Below are the code and all the weights of a small trained network. Each question names an input and a class and asks about switching units off, where a switched-off unit gives its printed mean instead of its output.

import numpy as np


def w(rows, s, z=0):
    codes = np.array(rows[::2]) - 128.0
    scale = np.full(codes.shape[1], s)
    scale[-1] = z or s
    return codes * scale


def f(y):
    return np.maximum(y, 0)


def log_softmax(a):
    a = a - a.max(-1, keepdims=True)
    return a - np.log(np.exp(a).sum(-1, keepdims=True))


def net(x, mask):
    res = np.array(x, float).reshape(1, 5) / 4 @ E
    y = f(res @ A[0][:, :-1].T + A[0][:, -1])
    res = res + np.where(mask, y, B[0][:, -1]) @ B[0][:, :-1]
    return log_softmax(res[-1] @ U[:, :-1].T + U[:, -1])


A, B = {}, {}
E = w([
[197,36,70,114,98,145,231,134,142],'x0',
[135,156,103,6,213,205,97,151,165],'x1',
[103,157,148,191,148,246,239,97,96],'x2',
[84,30,173,97,129,158,66,106,45],'x3',
[71,60,127,185,208,120,129,91,249],'x4',
],0.011)
A[0] = w([
[159,145,126,99,107,87,64,130,129,151],'N0',
[179,59,121,87,128,136,194,114,108,26],'N1',
[190,85,73,100,115,106,161,128,147,123],'N2',
[105,106,143,138,121,88,156,151,109,57],'N3',
[124,116,139,60,163,187,133,132,212,66],'N4',
[89,18,174,131,143,149,97,110,31,84],'N5',
[127,91,108,93,96,140,164,146,139,71],'N6',
[104,125,119,176,63,148,131,112,129,3],'N7',
[104,142,55,56,196,167,136,167,143,76],'N8',
[170,63,118,148,132,149,157,130,122,126],'N9',
[156,166,108,150,120,138,144,160,118,120],'N10',
[150,190,105,75,52,133,152,181,47,69],'N11',
[92,90,120,149,161,140,118,98,147,120],'N12',
[185,65,91,129,118,128,166,149,134,48],'N13',
[112,90,139,87,127,182,100,120,125,95],'N14',
[172,155,123,70,148,168,125,166,104,53],'N15',
[91,169,155,162,132,229,183,98,113,85],'N16',
[163,137,120,110,83,123,96,201,86,32],'N17',
[177,85,104,107,127,37,59,170,153,108],'N18',
[147,115,148,167,95,91,139,126,106,72],'N19',
[130,143,187,183,176,217,185,139,91,39],'N20',
[117,132,153,181,79,69,127,88,124,53],'N21',
[101,178,182,153,152,106,83,92,142,38],'N22',
[137,139,179,91,56,164,116,134,83,27],'N23',
[113,108,117,94,95,73,83,191,160,81],'N24',
[103,162,141,175,170,136,68,138,110,54],'N25',
[133,103,130,205,90,89,158,134,88,83],'N26',
[109,86,102,148,151,118,105,120,203,57],'N27',
[151,106,178,99,152,70,130,126,172,71],'N28',
[65,60,123,173,207,115,132,101,212,47],'N29',
[103,103,141,169,44,99,140,137,151,60],'N30',
[165,254,82,170,132,88,186,188,212,108],'N31',
[95,204,178,156,164,111,80,128,101,90],'N32',
[68,220,144,115,122,110,108,122,112,144],'N33',
],0.013,0.0037)
B[0] = w([
[135,110,125,136,134,153,131,135,94,205],'N0',
[84,95,81,132,99,130,119,143,136,186],'N1',
[71,108,89,124,86,118,110,164,116,190],'N2',
[109,160,125,97,134,127,120,115,124,151],'N3',
[99,148,146,114,149,118,111,83,139,204],'N4',
[111,164,167,231,180,105,102,232,169,229],'N5',
[115,115,83,114,118,123,121,143,161,161],'N6',
[130,147,108,112,150,88,126,93,124,158],'N7',
[113,184,122,91,158,87,94,56,153,213],'N8',
[95,114,100,124,129,130,121,138,137,174],'N9',
[134,127,139,136,142,141,121,147,136,166],'N10',
[143,111,221,136,65,189,177,93,154,236],'N11',
[140,120,176,157,97,159,158,130,134,174],'N12',
[84,100,66,111,110,140,130,132,169,180],'N13',
[90,170,145,184,170,98,113,147,145,175],'N14',
[112,165,147,105,151,107,151,71,152,189],'N15',
[181,80,95,100,163,152,91,119,49,212],'N16',
[154,110,164,156,114,164,164,87,131,190],'N17',
[170,94,105,130,176,136,116,125,58,237],'N18',
[116,136,139,107,160,111,120,94,151,174],'N19',
[194,102,95,88,154,163,121,142,80,206],'N20',
[123,168,111,106,171,103,129,68,144,193],'N21',
[92,98,91,73,111,132,156,158,138,192],'N22',
[139,115,164,156,123,169,166,110,152,187],'N23',
[176,129,83,125,157,157,97,122,73,204],'N24',
[121,111,82,87,91,118,141,152,163,183],'N25',
[94,164,143,95,161,111,114,74,132,196],'N26',
[146,107,192,130,90,171,184,120,118,188],'N27',
[140,104,161,127,143,160,142,117,91,171],'N28',
[178,109,189,126,70,167,165,80,143,226],'N29',
[102,170,130,92,141,109,124,80,132,181],'N30',
[123,144,162,246,166,129,104,210,137,250],'N31',
[68,87,59,96,89,146,148,125,158,210],'N32',
[73,98,86,134,96,142,122,139,135,205],'N33',
],0.011,0.019)
U = w([
[152,96,222,121,45,183,197,67,145,115],'0',
[182,84,90,102,164,160,129,106,11,113],'1',
[38,75,49,97,53,150,154,135,173,115],'2',
[90,218,143,88,176,113,136,19,158,115],'3',
[104,160,177,194,169,139,132,203,156,141],'4',
[121,121,152,115,108,158,138,108,113,254],'5',
[174,138,152,101,71,96,136,157,163,107],'6',
[160,180,149,85,124,88,151,122,141,110],'7',
],0.012,0.017)

Each question gives the input, the list of numbers given to net, and the class t.
The units are the neurons (one row each of A and B). Each row of codes is followed by its name. A weight is (code - 128) times the scale printed after its matrix; where a second scale follows, it is the last column's (A, B and U).
mask holds one flag per neuron, in row order. A switched-off neuron (its flag False) gives its mean, the last column of its row in B, instead of its output. The means were averaged over made-up inputs and are rounded, as every weight is.
A unit's drop is (log p(t) with every unit on - log p(t) with that unit switched off) / (log p(t) with every unit on - log p(t) with every unit switched off).
The circuit of an input: a set's keep is (log p(t) with only the set's units on - log p(t) with every unit switched off) / (log p(t) with every unit on - log p(t) with every unit switched off). Starting from the 12 units with the biggest drops (on a tie, the unit counted first), units are removed one at a time, each time the one whose removal leaves the highest keep (on an exact tie, the one counted first), for as long as the keep stays at least 0.8.
units of the circuit, in order: the units of the circuit, biggest drop first
unit that matters most: the unit with the biggest drop
k most important neurons: the k neurons with the biggest drops, biggest first
drop when u is switched off: that unit's drop, to one decimal
input [-4,4,6,-6,-6], class 0: unit that matters most	N11
input [-7,-5,-7,-4,-5], class 1: 2 most important neurons	[N18, N24]
input [1,6,-5,4,-4], class 3: 4 most important neurons	[N15, N8, N16, N20]
input [5,-5,0,0,-1], class 2: 2 most important neurons	[N8, N13]
input [-7,-7,-3,-3,-6], class 2: 3 most important neurons	[N32, N33, N29]
input [-3,2,6,7,2], class 4: 4 most important neurons	[N5, N14, N18, N24]
input [2,-6,3,-6,-4], class 3: 2 most important neurons	[N26, N5]
input [7,6,7,-1,4], class 1: 3 most important neurons	[N16, N20, N32]
input [-6,3,-2,-6,4], class 2: 2 most important neurons	[N5, N32]
input [-3,4,-6,-3,6], class 0: 3 most important neurons	[N29, N27, N16]
input [2,7,-2,2,-7], class 0: 2 most important neurons	[N11, N17]
input [7,-8,-2,4,2], class 3: 2 most important neurons	[N26, N30]
input [-1,8,7,8,1], class 3: 4 most important neurons	[N8, N31, N4, N14]
input [-7,6,1,8,-7], class 4: units of the circuit, in order	[N5]
input [2,-8,7,6,1], class 3: drop when N18 is switched off	0.3
input [-4,-6,-5,-6,3], class 3: drop when N26 is switched off	1.0
input [5,-3,1,-7,4], class 4: drop when N31 is switched off	3.8
